Below is a small trained network, with its code and all its weights. Each question gives an input and a target symbol and asks what happens when units are switched off, that is, made to give their printed mean instead of their output.

import numpy as np


def w(rows, s, z=0):
    codes = np.array(rows[::2]) - 128.0
    scale = np.full(codes.shape[1], s)
    scale[-1] = z or s
    return codes * scale


def f(y):
    return y / 2 * (1 + np.tanh(0.7978845608 * (y + 0.044715 * y**3)))


def softmax(a):
    e = np.exp(a - a.max(-1, keepdims=True))
    return e / e.sum(-1, keepdims=True)


def log_softmax(a):
    a = a - a.max(-1, keepdims=True)
    return a - np.log(np.exp(a).sum(-1, keepdims=True))


def net(x, mask):
    ids = ['αγζηθμξψω'.index(c) for c in x.split()]
    T = len(ids)
    res = E[ids] + P[:T]
    q, k, v = (res @ M[0].T for M in (Q, K, V))
    z = softmax(np.where(np.tri(T) > 0, q @ k.T / 2**0.5, -1e9)) @ v
    res = res + np.where(mask[0], z, O[0][:, -1]) @ O[0][:, :-1]
    y = f(res @ A[0][:, :-1].T + A[0][:, -1])
    res = res + np.where(mask[1:17], y, B[0][:, -1]) @ B[0][:, :-1]
    return log_softmax(res[-1] @ U[:, :-1].T + U[:, -1])


Q, K, V, O, A, B = {}, {}, {}, {}, {}, {}
E = w([
[80,137,70,130],'α',
[150,152,133,151],'γ',
[95,135,178,101],'ζ',
[80,127,69,202],'η',
[226,85,13,91],'θ',
[186,140,81,203],'μ',
[156,88,77,176],'ξ',
[145,96,176,164],'ψ',
[87,2,101,82],'ω',
],0.023)
P = w([
[18,101,225,174],'0',
[1,106,230,181],'1',
[19,114,195,178],'2',
[41,129,154,164],'3',
[33,139,129,154],'4',
[46,150,112,146],'5',
[60,157,77,132],'6',
[71,167,56,126],'7',
[84,178,53,118],'8',
[97,187,35,103],'9',
[109,199,19,100],'10',
[119,203,5,99],'11',
],0.0063)
Q[0] = w([
[128,234,223,214],'h1',
[2,245,99,223],'h1',
],0.0097)
K[0] = w([
[94,8,175,186],'h1',
[13,58,111,103],'h1',
],0.016)
V[0] = w([
[177,161,199,199],'h1',
[169,3,168,135],'h1',
],0.0054)
O[0] = w([
[163,239,165,119,4],'h1',
[252,38,49,88,211],'h1',
],0.0043,0.0046)
A[0] = w([
[126,63,176,49,102],'n1',
[112,174,13,92,252],'n2',
[107,136,92,168,97],'n3',
[206,29,168,105,122],'n4',
[132,203,87,108,127],'n5',
[110,176,161,124,135],'n6',
[196,39,222,222,97],'n7',
[107,124,254,15,48],'n8',
[78,226,151,203,115],'n9',
[151,126,20,228,165],'n10',
[122,59,111,154,111],'n11',
[203,159,70,185,101],'n12',
[110,168,104,20,109],'n13',
[63,130,62,78,63],'n14',
[139,191,243,155,145],'n15',
[133,141,140,153,135],'n16',
],0.01,0.0048)
B[0] = w([
[188,126,170,133,146],'n1',
[55,135,224,140,228],'n2',
[149,134,127,111,153],'n3',
[81,204,140,65,160],'n4',
[172,90,117,111,135],'n5',
[129,123,99,194,126],'n6',
[121,68,135,149,154],'n7',
[196,65,103,18,136],'n8',
[176,136,6,163,151],'n9',
[175,128,134,40,254],'n10',
[107,132,95,95,172],'n11',
[89,114,104,247,180],'n12',
[185,127,102,103,135],'n13',
[186,123,81,230,168],'n14',
[137,228,198,155,139],'n15',
[136,113,132,133,129],'n16',
],0.016,0.014)
U = w([
[20,147,69,178,110],'α',
[129,246,131,161,206],'γ',
[195,197,136,104,70],'ζ',
[105,191,30,95,3],'η',
[54,255,91,79,25],'θ',
[171,105,103,178,107],'μ',
[61,56,90,85,204],'ξ',
[91,116,195,174,183],'ψ',
[75,107,143,115,149],'ω',
],0.009,0.0033)

Each question gives the input, a string of symbols that net reads in full, and the target symbol t.
The units are the heads (2 rows each of Q, K, V and O) and the neurons (one row each of A and B). Each row of codes is followed by its name. A weight is (code - 128) times the scale printed after its matrix; where a second scale follows, it is the last column's (O, A, B and U).
mask holds one flag per unit, heads first, then neurons. A switched-off unit (its flag False) gives its mean, the last column of its rows in O or B, instead of its output. The means were averaged over made-up inputs and are rounded, as every weight is.
A unit's drop is (log p(t) with every unit on - log p(t) with that unit switched off) / (log p(t) with every unit on - log p(t) with every unit switched off).
The circuit of an input: a set's keep is (log p(t) with only the set's units on - log p(t) with every unit switched off) / (log p(t) with every unit on - log p(t) with every unit switched off). Starting from the 12 units with the biggest drops (on a tie, the unit counted first), units are removed one at a time, each time the one whose removal leaves the highest keep (on an exact tie, the one counted first), for as long as the keep stays at least 0.8.
units of the circuit, in order: the units of the circuit, biggest drop first
most important unit: the unit with the biggest drop
top k neurons: the k neurons with the biggest drops, biggest first
drop of u: that unit's drop, to one decimal
input α ψ η ξ ζ ζ, target ζ: units of the circuit, in order -> [n8; n15; h1]
input ψ ω ψ α ζ γ, target ξ: top 2 neurons -> [n15; n14]
input ζ η γ ω μ, target ξ: most important unit -> n10
input γ α μ, target μ: top 3 neurons -> [n4; n2; n9]
input γ μ μ ζ ψ γ η, target η: units of the circuit, in order -> [n9; n10]
input ξ ζ α μ ζ α ω ψ, target ξ: top 2 neurons -> [n2; n7]
input ψ μ ζ μ θ, target θ: top 2 neurons -> [n4; n2]
input ξ ψ μ γ η, target η: units of the circuit, in order -> [n9; h1; n10]
input α θ γ, target γ: top 3 neurons -> [n15; n10; n12]
input ω θ ψ, target ξ: units of the circuit, in order -> [n7; n2; n14]
input μ ω α ζ, target ξ: top 2 neurons -> [n8; n2]
input ξ α ψ θ ξ ξ ω ξ α α α, target ψ: top 3 neurons -> [n2; n14; n9]
input θ γ μ, target μ: top 4 neurons -> [n12; n4; n2; n9]
input γ ξ ω η, target ξ: drop of n10 -> 0.4
input ψ μ θ ξ, target ξ: drop of n14 -> 0.2
input η ω μ, target ξ: drop of n6 -> 0.0
input μ α θ, target θ: drop of n2 -> 0.1
